[[114 109 129]
 [129 132 122]
 [132 151 115]
 [117 117 121]
 [122 111 128]]
:
[[114 109]
 [129 132]
 [132 151]]

[[131 131]
 [138 149]
 [120 136]
 [117 155]
 [149 133]]
:
[[131 131]
 [138 149]
 [120 136]]

[[133 155 123 116 130]
 [125 136 144 140 149]
 [144 151 136 125 120]]
:
[[133 155]
 [125 136]
 [144 151]]

[[111 144 142]
 [121 137 111]
 [131 125 103]
 [126 128 139]]
:
[[111 144]
 [121 137]
 [131 125]]

[[137 126 136 122 134]
 [142 156 120 118 117]
 [133 130 133 102 133]]
:
[[137 126]
 [142 156]
 [133 130]]

[[105 121 137]
 [125 137 128]
 [134 129 123]]
:
[[105 121]
 [125 137]
 [134 129]]

[[131 149 129 142]
 [123 138 131 138]
 [126 149 132 150]]
:
[[131 149]
 [123 138]
 [126 149]]
---
[[104 157 149 124 154]
 [136 131 107 130 131]]
:
[104 131]

[[106 116]
 [127 126]
 [104 129]
 [129 127]
 [132 130]]
:
[106 126]

[[119 110]
 [123 155]
 [149 139]
 [108 120]]
:
[119 155]

[[128 126 125]
 [128 128 130]
 [121 139  99]
 [124 134 111]]
:
[128 128  99]

[[108 137 153 130 153]
 [105 128 151 151 138]]
:
[108 128]

[[120 114 140]
 [124 118 132]
 [126 116 125]
 [135 121 118]
 [124 155 132]]
:
[120 118 125]
---
[[122 140 141 121 142]
 [127 106 114 133 115]
 [119 134 123 122 106]
 [116 131 142 122 131]]
:
[[140 141]
 [106 114]]

[[127 123 128]
 [106 136 135]]
:
[[123 128]
 [136 135]]

[[123 118 121]
 [105 112 114]
 [133 122 125]
 [131 123 124]]
:
[[118 121]
 [112 114]]

[[123 146 125 139]
 [132 104 143 125]
 [110 158 134 119]
 [127 140 125 146]
 [134 129 127 123]]
:
[[146 125]
 [104 143]]

[[133 128 139]
 [143 156 119]
 [127 141 130]
 [146 158 135]
 [128 133 110]]
:
[[128 139]
 [156 119]]

[[120 128 124 130 123]
 [130 128 131  99 148]]
:
[[128 124]
 [128 131]]
---
[[132 131 124 127 126 130 126 124 124 124 131 130]
 [130 119 120 112 112 111 119 113 110 115 111 114]
 [126 147 142 134 135 133 137 136 132 137 135 132]
 [130 134 130 128 123 122 123 124 123 127 132 122]
 [154 128 129 124 125 126 124 118 121 125 124 125]
 [141 127 130 125 128 124 120 127 124 124 123 124]
 [116 121 125 135 132 131 133 127 124 131 122 133]
 [132 124 130 122 128 127 123 126 121 122 122 124]]
:
[[132 124 126 126 124 131]
 [130 120 112 119 110 111]
 [126 142 135 137 132 135]
 [130 130 123 123 123 132]
 [154 129 125 124 121 124]
 [141 130 128 120 124 123]
 [116 125 132 133 124 122]
 [132 130 128 123 121 122]]

[[121 145 112 113 148 110 107]
 [108 147 106 147 106 143 114]
 [111 108 116 128 109 144 130]
 [112 116 114 109 122 135 118]
 [107 125 109 109 139 107 147]
 [114 105 148 109 144 144 117]
 [106 113 148 117 148 107 144]
 [152 111 111 149 149 107 145]]
:
[[121 112 148 107]
 [108 106 106 114]
 [111 116 109 130]
 [112 114 122 118]
 [107 109 139 147]
 [114 148 144 117]
 [106 148 148 144]
 [152 111 149 145]]

[[147 137 132 142]
 [119 131 131 119]
 [126 115 139 138]
 [151 151 138 153]
 [125 111 133 142]
 [127 122 134 136]
 [127 120 117 126]
 [150 146 136 149]
 [119 111 108 121]]
:
[[147 132]
 [119 131]
 [126 139]
 [151 138]
 [125 133]
 [127 134]
 [127 117]
 [150 136]
 [119 108]]

[[109 122 132 133 142 131 126 128 132]
 [128 132 137 152 148 146 140 137 130]
 [132 132 141 132 129 128 132 137 148]
 [127 128 131 135 149 149 145 139 135]
 [132 128 128 134 141 148 148 144 139]]
:
[[109 132 142 126 132]
 [128 137 148 140 130]
 [132 141 129 132 148]
 [127 131 149 145 135]
 [132 128 141 148 139]]

[[142 129 143 126 125 126 115 129]
 [134 139 151 129 125 129 121 132]
 [141 131 145 127 125 127 115 130]]
:
[[142 143 125 115]
 [134 151 125 121]
 [141 145 125 115]]

[[103 115 131]
 [109 134 112]
 [145 137 145]
 [146 129 121]
 [133 151 129]
 [137 142 128]
 [120 118 123]]
:
[[103 131]
 [109 112]
 [145 145]
 [146 121]
 [133 129]
 [137 128]
 [120 123]]

[[143 116 142 111 133 137 107 118 134 134 143 132 130 139 128 110]
 [135 129 126 143 138 122 140 103 117 140 133 128 132 129 141 138]
 [105 136 129 127 132 127 128 131 132 140 108 129 134 125 148 122]]
:
[[143 142 133 107 134 143 130 128]
 [135 126 138 140 117 133 132 141]
 [105 129 132 128 132 108 134 148]]

[[153 120 137 127 109 108 113 149]
 [135 139 142 117 111 135 116 118]
 [119 150 111 136 121 126 119 135]
 [141 124 142 120 135 120 130 117]
 [117 145 144 132 122 116 102 124]]
:
[[153 137 109 113]
 [135 142 111 116]
 [119 111 121 119]
 [141 142 135 130]
 [117 144 122 102]]
---
[[126 131 133 128 120 132 136]
 [145 125 149 128 127 139 141]
 [132 138 131 101 140 110 127]]
:
[[136 132 120 128 133 131 126]
 [141 139 127 128 149 125 145]
 [127 110 140 101 131 138 132]]

[[148 140 107 123 139 138 141 118 120 115 140 125 143]
 [135 135 117 136 139 143 129 128 132 116 129 113 124]
 [110 107 127 125 129 123 132 132 133 121 136 140 111]]
:
[[143 125 140 115 120 118 141 138 139 123 107 140 148]
 [124 113 129 116 132 128 129 143 139 136 117 135 135]
 [111 140 136 121 133 132 132 123 129 125 127 107 110]]

[[133 139 128 116]
 [140 144 116 120]
 [134 130 107 135]
 [141 139 155 143]
 [137 155 129 132]
 [108 127 113 133]
 [131 133 144 128]
 [121 144 119 146]
 [142 128 123 105]
 [150 106 119 138]
 [133 126 121 137]
 [115 126 138 132]]
:
[[116 128 139 133]
 [120 116 144 140]
 [135 107 130 134]
 [143 155 139 141]
 [132 129 155 137]
 [133 113 127 108]
 [128 144 133 131]
 [146 119 144 121]
 [105 123 128 142]
 [138 119 106 150]
 [137 121 126 133]
 [132 138 126 115]]

[[135 129]
 [133 150]
 [132 120]
 [122 147]]
:
[[129 135]
 [150 133]
 [120 132]
 [147 122]]

[[135 126 141 124]
 [127 145 128 123]
 [116 147 102 122]
 [141 132 134 133]
 [121 134 130 118]
 [129 109 125 132]
 [120 137 130 121]
 [122 136 111 122]
 [135 119 127 131]
 [139 141 118 139]
 [140 133 117 136]
 [120 121 134 122]]
:
[[124 141 126 135]
 [123 128 145 127]
 [122 102 147 116]
 [133 134 132 141]
 [118 130 134 121]
 [132 125 109 129]
 [121 130 137 120]
 [122 111 136 122]
 [131 127 119 135]
 [139 118 141 139]
 [136 117 133 140]
 [122 134 121 120]]

[[126 128 120 157 129 123 131 128 131 130 136]
 [141 137 135 133 152 118 140 137 122 121 129]
 [124 117 117 123 120 153 109 136 129 125 142]
 [129 125 128 133 139 114 147 130 124 121 114]
 [128 120 131 124 143 135 133 152 112 122 135]]
:
[[136 130 131 128 131 123 129 157 120 128 126]
 [129 121 122 137 140 118 152 133 135 137 141]
 [142 125 129 136 109 153 120 123 117 117 124]
 [114 121 124 130 147 114 139 133 128 125 129]
 [135 122 112 152 133 135 143 124 131 120 128]]
